Below are the code and all the weights of a small trained network. Each question names an input and a target symbol and asks about switching units off, where a switched-off unit gives its printed mean instead of its output.

import numpy as np


def w(rows, s, z=0):
    codes = np.array(rows[::2]) - 128.0
    scale = np.full(codes.shape[1], s)
    scale[-1] = z or s
    return codes * scale


def norm(h):
    return h / np.sqrt((h * h).mean(-1, keepdims=True) + 1e-5)


def f(y):
    return y / 2 * (1 + np.tanh(0.7978845608 * (y + 0.044715 * y**3)))


def softmax(a):
    e = np.exp(a - a.max(-1, keepdims=True))
    return e / e.sum(-1, keepdims=True)


def log_softmax(a):
    a = a - a.max(-1, keepdims=True)
    return a - np.log(np.exp(a).sum(-1, keepdims=True))


def net(x, mask):
    ids = ['αδηθλξσφψω'.index(c) for c in x.split()]
    T = len(ids)
    res = E[ids] + P[:T]
    u = 0
    for l in range(3):
        q, k, v = (norm(res) @ M[l].T for M in (Q, K, V))
        z = softmax(np.where(np.tri(T) > 0, q @ k.T / 4**0.5, -1e9)) @ v
        res = res + np.where(mask[u], z, O[l][:, -1]) @ O[l][:, :-1]
        u += 1
        y = f(norm(res) @ A[l][:, :-1].T + A[l][:, -1])
        res = res + np.where(mask[u : u + 8], y, B[l][:, -1]) @ B[l][:, :-1]
        u += 8
    return log_softmax(norm(res)[-1] @ U[:, :-1].T + U[:, -1])


Q, K, V, O, A, B = {}, {}, {}, {}, {}, {}
E = w([
[71,115,158],'α',
[2,148,231],'δ',
[129,113,129],'η',
[70,115,158],'θ',
[116,114,115],'λ',
[128,112,129],'ξ',
[93,164,148],'σ',
[130,114,130],'φ',
[149,120,145],'ψ',
[92,164,148],'ω',
],0.0081)
P = w([
[7,136,208],'0',
[4,174,210],'1',
[192,126,42],'2',
[117,105,126],'3',
[81,62,197],'4',
[129,111,103],'5',
[218,166,42],'6',
],0.0038)
Q[0] = w([
[169,3,172],'0.h0',
[177,174,119],'0.h0',
[50,231,140],'0.h0',
[80,214,81],'0.h0',
],0.0062)
K[0] = w([
[253,168,38],'0.h0',
[124,89,166],'0.h0',
[65,181,212],'0.h0',
[32,108,160],'0.h0',
],0.0054)
V[0] = w([
[47,60,80],'0.h0',
[86,125,5],'0.h0',
[94,160,183],'0.h0',
[80,213,154],'0.h0',
],0.0018)
O[0] = w([
[102,106,250,252],'0.h0',
[152,75,166,47],'0.h0',
[70,168,143,253],'0.h0',
[37,142,156,219],'0.h0',
],0.0021,0.00047)
A[0] = w([
[199,193,72,106],'0.n0',
[104,59,123,104],'0.n1',
[95,32,139,144],'0.n2',
[77,155,168,64],'0.n3',
[122,126,126,125],'0.n4',
[38,159,144,131],'0.n5',
[213,64,82,129],'0.n6',
[86,253,77,4],'0.n7',
],0.0055,0.0023)
B[0] = w([
[58,112,157,134],'0.n0',
[166,101,99,158],'0.n1',
[169,101,94,220],'0.n2',
[103,157,122,169],'0.n3',
[128,126,122,129],'0.n4',
[122,204,69,254],'0.n5',
[157,238,126,201],'0.n6',
[255,112,136,124],'0.n7',
],0.0052,0.0021)
Q[1] = w([
[104,209,101],'1.h0',
[111,195,77],'1.h0',
[103,254,58],'1.h0',
[168,41,147],'1.h0',
],0.0099)
K[1] = w([
[80,65,175],'1.h0',
[107,50,172],'1.h0',
[90,7,220],'1.h0',
[149,168,66],'1.h0',
],0.012)
V[1] = w([
[133,38,115],'1.h0',
[127,155,253],'1.h0',
[162,151,228],'1.h0',
[222,234,83],'1.h0',
],0.0026)
O[1] = w([
[160,72,114,37],'1.h0',
[109,140,206,210],'1.h0',
[149,155,192,123],'1.h0',
[178,254,89,2],'1.h0',
],0.0033,0.00098)
A[1] = w([
[156,29,148,2],'1.n0',
[202,156,175,132],'1.n1',
[3,113,230,133],'1.n2',
[62,216,176,133],'1.n3',
[113,209,6,82],'1.n4',
[208,147,145,56],'1.n5',
[98,152,77,187],'1.n6',
[236,178,157,66],'1.n7',
],0.0035,0.0033)
B[1] = w([
[2,138,174,38],'1.n0',
[152,112,84,166],'1.n1',
[227,71,105,252],'1.n2',
[193,178,160,231],'1.n3',
[204,182,212,143],'1.n4',
[105,99,94,97],'1.n5',
[216,144,98,223],'1.n6',
[79,87,37,140],'1.n7',
],0.0028,0.0016)
Q[2] = w([
[252,119,70],'2.h0',
[61,130,158],'2.h0',
[130,114,171],'2.h0',
[199,126,143],'2.h0',
],0.015)
K[2] = w([
[179,10,131],'2.h0',
[92,240,142],'2.h0',
[117,172,54],'2.h0',
[168,91,85],'2.h0',
],0.012)
V[2] = w([
[48,151,4],'2.h0',
[163,104,57],'2.h0',
[148,108,162],'2.h0',
[157,209,92],'2.h0',
],0.0027)
O[2] = w([
[7,160,48,62],'2.h0',
[124,237,134,4],'2.h0',
[165,133,140,127],'2.h0',
[44,104,202,195],'2.h0',
],0.0019,0.00028)
A[2] = w([
[107,212,151,157],'2.n0',
[49,187,109,23],'2.n1',
[88,131,180,4],'2.n2',
[79,136,176,30],'2.n3',
[155,48,176,128],'2.n4',
[196,162,95,79],'2.n5',
[2,138,247,61],'2.n6',
[84,84,63,103],'2.n7',
],0.0055,0.0028)
B[2] = w([
[64,87,101,211],'2.n0',
[141,136,46,118],'2.n1',
[179,101,138,100],'2.n2',
[196,89,115,112],'2.n3',
[75,207,68,121],'2.n4',
[117,31,170,179],'2.n5',
[253,88,80,250],'2.n6',
[201,147,211,118],'2.n7',
],0.0037,0.0025)
U = w([
[72,45,147,122],'α',
[69,113,205,92],'δ',
[152,112,89,1],'η',
[77,68,142,56],'θ',
[87,113,8,168],'λ',
[155,110,87,35],'ξ',
[94,189,138,161],'σ',
[154,123,102,2],'φ',
[209,138,220,177],'ψ',
[89,195,135,234],'ω',
],0.014,0.0042)

Each question gives the input, a string of symbols that net reads in full, and the target symbol t.
The units are the heads (4 rows each of Q, K, V and O) and the neurons (one row each of A and B). Each row of codes is followed by its name. A weight is (code - 128) times the scale printed after its matrix; where a second scale follows, it is the last column's (O, A, B and U).
mask holds one flag per unit, layer by layer, with each layer's heads first. A switched-off unit (its flag False) gives its mean, the last column of its rows in O or B, instead of its output. The means were averaged over made-up inputs and are rounded, as every weight is.
A unit's drop is (log p(t) with every unit on - log p(t) with that unit switched off) / (log p(t) with every unit on - log p(t) with every unit switched off).
The circuit of an input: a set's keep is (log p(t) with only the set's units on - log p(t) with every unit switched off) / (log p(t) with every unit on - log p(t) with every unit switched off). Starting from the 12 units with the biggest drops (on a tie, the unit counted first), units are removed one at a time, each time the one whose removal leaves the highest keep (on an exact tie, the one counted first), for as long as the keep stays at least 0.8.
circuit, biggest first: the units of the circuit, biggest drop first
unit that matters most: the unit with the biggest drop
k most important neurons: the k neurons with the biggest drops, biggest first
k most important neurons of layer l: the k neurons of layer l with the biggest drops, biggest first
input α α σ, target α: 2 most important neurons of layer 1 : [1.n2, 1.n7]
input λ δ ξ ψ ψ ω α, target ψ: unit that matters most : 0.n7
input ψ λ ψ σ ψ ω η, target ψ: 3 most important neurons : [0.n5, 0.n6, 2.n5]
input ψ α ψ σ α, target ψ: circuit, biggest first : [2.n6, 1.h0]
input σ θ ξ σ ψ ψ ψ, target ψ: 3 most important neurons of layer 2 : [2.n5, 2.n6, 2.n1]
input λ ψ θ ψ ψ σ δ, target ψ: circuit, biggest first : [2.n6, 1.n2]
input λ σ σ ξ ω ψ ψ, target ω: 3 most important neurons of layer 0 : [0.n6, 0.n2, 0.n0]
input ψ λ σ, target ψ: 4 most important neurons : [0.n7, 0.n6, 2.n5, 0.n2]
input ψ α ψ ψ α θ ξ, target α: 2 most important neurons : [0.n5, 2.n5]
input δ ψ λ, target δ: 3 most important neurons : [0.n6, 0.n0, 0.n5]
input λ ω ψ, target λ: 2 most important neurons of layer 1 : [1.n2, 1.n7]
input ψ ψ ξ ψ λ ξ ω, target λ: 3 most important neurons : [0.n6, 0.n7, 1.n2]
input ψ ω λ, target ψ: 4 most important neurons : [0.n6, 1.n4, 0.n0, 2.n5]
input ψ λ α ψ ψ, target α: 2 most important neurons of layer 2 : [2.n6, 2.n4]
input ψ λ λ λ λ, target λ: circuit, biggest first : [1.h0]
input ψ ψ δ, target ψ: 2 most important neurons of layer 1 : [1.n3, 1.n7]
input ψ ω λ λ ω θ α, target ω: 4 most important neurons : [2.n6, 1.n4, 0.n2, 0.n7]
input ξ ω ψ ω σ, target ψ: 2 most important neurons : [2.n6, 0.n6]
input ω θ φ, target ω: 3 most important neurons of layer 2 : [2.n6, 2.n3, 2.n1]
input ψ ψ ψ θ ω, target ψ: circuit, biggest first : [2.n6]
input λ ξ ψ α λ λ ω, target λ: 2 most important neurons of layer 0 : [0.n6, 0.n2]
input ω λ ψ, target ω: 3 most important neurons : [0.n6, 2.n6, 1.n2]
input ψ ψ θ λ ω ψ θ, target ω: 2 most important neurons of layer 1 : [1.n4, 1.n2]
input α α ω, target α: 2 most important neurons : [0.n6, 2.n5]
